Below are the code and all the weights of a small trained network. Each question names an input and a class and asks about switching units off, where a switched-off unit gives its printed mean instead of its output.

import numpy as np


def w(rows, s, z=0):
    codes = np.array(rows[::2]) - 128.0
    scale = np.full(codes.shape[1], s)
    scale[-1] = z or s
    return codes * scale


def norm(h):
    return h / np.sqrt((h * h).mean(-1, keepdims=True) + 1e-5)


def f(y):
    return y / 2 * (1 + np.tanh(0.7978845608 * (y + 0.044715 * y**3)))


def log_softmax(a):
    a = a - a.max(-1, keepdims=True)
    return a - np.log(np.exp(a).sum(-1, keepdims=True))


def net(x, mask):
    res = np.array(x, float).reshape(1, 5) / 4 @ E
    u = 0
    for l in range(2):
        y = f(norm(res) @ A[l][:, :-1].T + A[l][:, -1])
        res = res + np.where(mask[u : u + 6], y, B[l][:, -1]) @ B[l][:, :-1]
        u += 6
    return log_softmax(norm(res)[-1] @ U[:, :-1].T + U[:, -1])


A, B = {}, {}
E = w([
[110,190,169,138,166,100,53,235],'x0',
[44,213,87,54,81,121,254,165],'x1',
[99,128,201,93,155,91,169,89],'x2',
[188,25,100,189,137,18,195,94],'x3',
[111,135,92,129,62,36,124,58],'x4',
],0.011)
A[0] = w([
[138,138,63,140,102,150,100,79,89],'L0N0',
[36,176,175,89,137,90,209,132,72],'L0N1',
[190,99,128,131,144,254,100,63,27],'L0N2',
[109,148,115,109,104,80,120,37,129],'L0N3',
[132,122,98,130,136,88,170,101,69],'L0N4',
[134,113,98,139,147,131,214,175,2],'L0N5',
],0.02,0.0047)
B[0] = w([
[122,57,66,117,100,133,110,157,166],'L0N0',
[44,127,189,115,207,103,216,180,252],'L0N1',
[21,55,169,146,109,205,115,110,221],'L0N2',
[123,116,69,167,103,124,103,91,214],'L0N3',
[174,126,210,119,50,147,42,61,178],'L0N4',
[162,146,4,110,155,102,117,121,172],'L0N5',
],0.019,0.013)
A[1] = w([
[77,181,140,162,173,127,3,212,254],'L1N0',
[140,90,203,149,156,165,105,133,25],'L1N1',
[163,75,150,163,211,135,97,111,100],'L1N2',
[89,215,128,46,117,197,121,189,160],'L1N3',
[163,157,32,121,111,99,93,128,118],'L1N4',
[67,155,142,86,109,90,190,68,39],'L1N5',
],0.025,0.0033)
B[1] = w([
[132,109,104,98,40,149,1,193,253],'L1N0',
[178,184,83,199,166,173,158,171,201],'L1N1',
[164,135,144,81,198,145,207,132,190],'L1N2',
[181,220,209,154,190,177,143,179,216],'L1N3',
[208,112,89,96,131,105,102,144,178],'L1N4',
[86,45,72,138,94,135,147,62,218],'L1N5',
],0.02,0.017)
U = w([
[35,204,176,65,168,77,248,173,140],'0',
[113,175,138,142,129,88,122,125,19],'1',
[157,137,184,123,63,55,74,64,59],'2',
[184,99,48,69,49,65,66,121,184],'3',
[147,173,144,122,135,225,89,247,179],'4',
[220,153,129,113,199,119,216,125,125],'5',
[35,38,117,154,94,164,160,76,221],'6',
[111,191,159,141,98,81,127,127,1],'7',
],0.017,0.0076)

Each question gives the input, the list of numbers given to net, and the class t.
The units are the neurons (one row each of A and B). Each row of codes is followed by its name. A weight is (code - 128) times the scale printed after its matrix; where a second scale follows, it is the last column's (A, B and U).
mask holds one flag per neuron, layer by layer. A switched-off neuron (its flag False) gives its mean, the last column of its row in B, instead of its output. The means were averaged over made-up inputs and are rounded, as every weight is.
A unit's drop is (log p(t) with every unit on - log p(t) with that unit switched off) / (log p(t) with every unit on - log p(t) with every unit switched off).
The circuit of an input: a set's keep is (log p(t) with only the set's units on - log p(t) with every unit switched off) / (log p(t) with every unit on - log p(t) with every unit switched off). Starting from all 12 units, units are removed one at a time, each time the one whose removal leaves the highest keep (on an exact tie, the one counted first), for as long as the keep stays at least 0.8.
circuit, biggest first: the units of the circuit, biggest drop first
k most important neurons: the k neurons with the biggest drops, biggest first
top k neurons in layer l: the k neurons of layer l with the biggest drops, biggest first
drop when u is switched off: that unit's drop, to one decimal
input [-3,-2,2,7,8], class 3: circuit, biggest first	L0N2
input [-8,0,-8,0,5], class 3: top 2 neurons in layer 0	L0N1, L0N0
input [0,5,-1,-8,8], class 0: 4 most important neurons	L0N1, L1N3, L0N2, L0N4
input [-2,7,7,-2,3], class 0: top 2 neurons in layer 0	L0N1, L0N2
input [-2,-1,-1,8,-6], class 5: top 2 neurons in layer 1	L1N2, L1N0
input [2,-4,2,2,6], class 3: 2 most important neurons	L0N1, L0N2
input [-6,0,-3,-6,5], class 6: 3 most important neurons	L0N2, L1N0, L0N5
input [-6,-6,6,0,8], class 3: 2 most important neurons	L0N1, L0N3
input [-7,4,-1,-1,-5], class 6: 2 most important neurons	L1N5, L0N2
input [6,3,3,8,-2], class 6: 4 most important neurons	L0N1, L1N3, L1N5, L0N4
input [-6,1,7,-7,0], class 6: 2 most important neurons	L1N5, L0N3
input [-1,6,1,6,-2], class 6: 4 most important neurons	L0N1, L1N5, L0N4, L1N0
input [-6,-3,5,-2,-8], class 6: top 2 neurons in layer 1	L1N3, L1N0
input [0,-7,2,4,0], class 5: circuit, biggest first	L1N2
input [0,5,-3,-1,4], class 6: 2 most important neurons	L1N5, L0N1
input [-6,1,-5,5,-8], class 6: top 2 neurons in layer 0	L0N2, L0N5
input [-8,8,-1,2,-8], class 0: top 2 neurons in layer 0	L0N1, L0N3
input [6,0,5,5,8], class 6: top 2 neurons in layer 1	L1N0, L1N5
input [-4,-6,0,4,8], class 3: 2 most important neurons	L0N1, L0N2
input [-8,-3,-3,-4,-6], class 6: top neuron in layer 0	L0N2
input [-4,-6,-3,0,-8], class 6: 2 most important neurons	L0N2, L1N3
input [2,-2,5,5,-1], class 5: drop when L1N0 is switched off	0.2
input [-7,4,-3,-2,-2], class 6: drop when L1N5 is switched off	0.0
input [5,6,8,-6,4], class 0: drop when L0N1 is switched off	0.7
input [4,-1,6,7,-8], class 5: drop when L0N1 is switched off	0.1
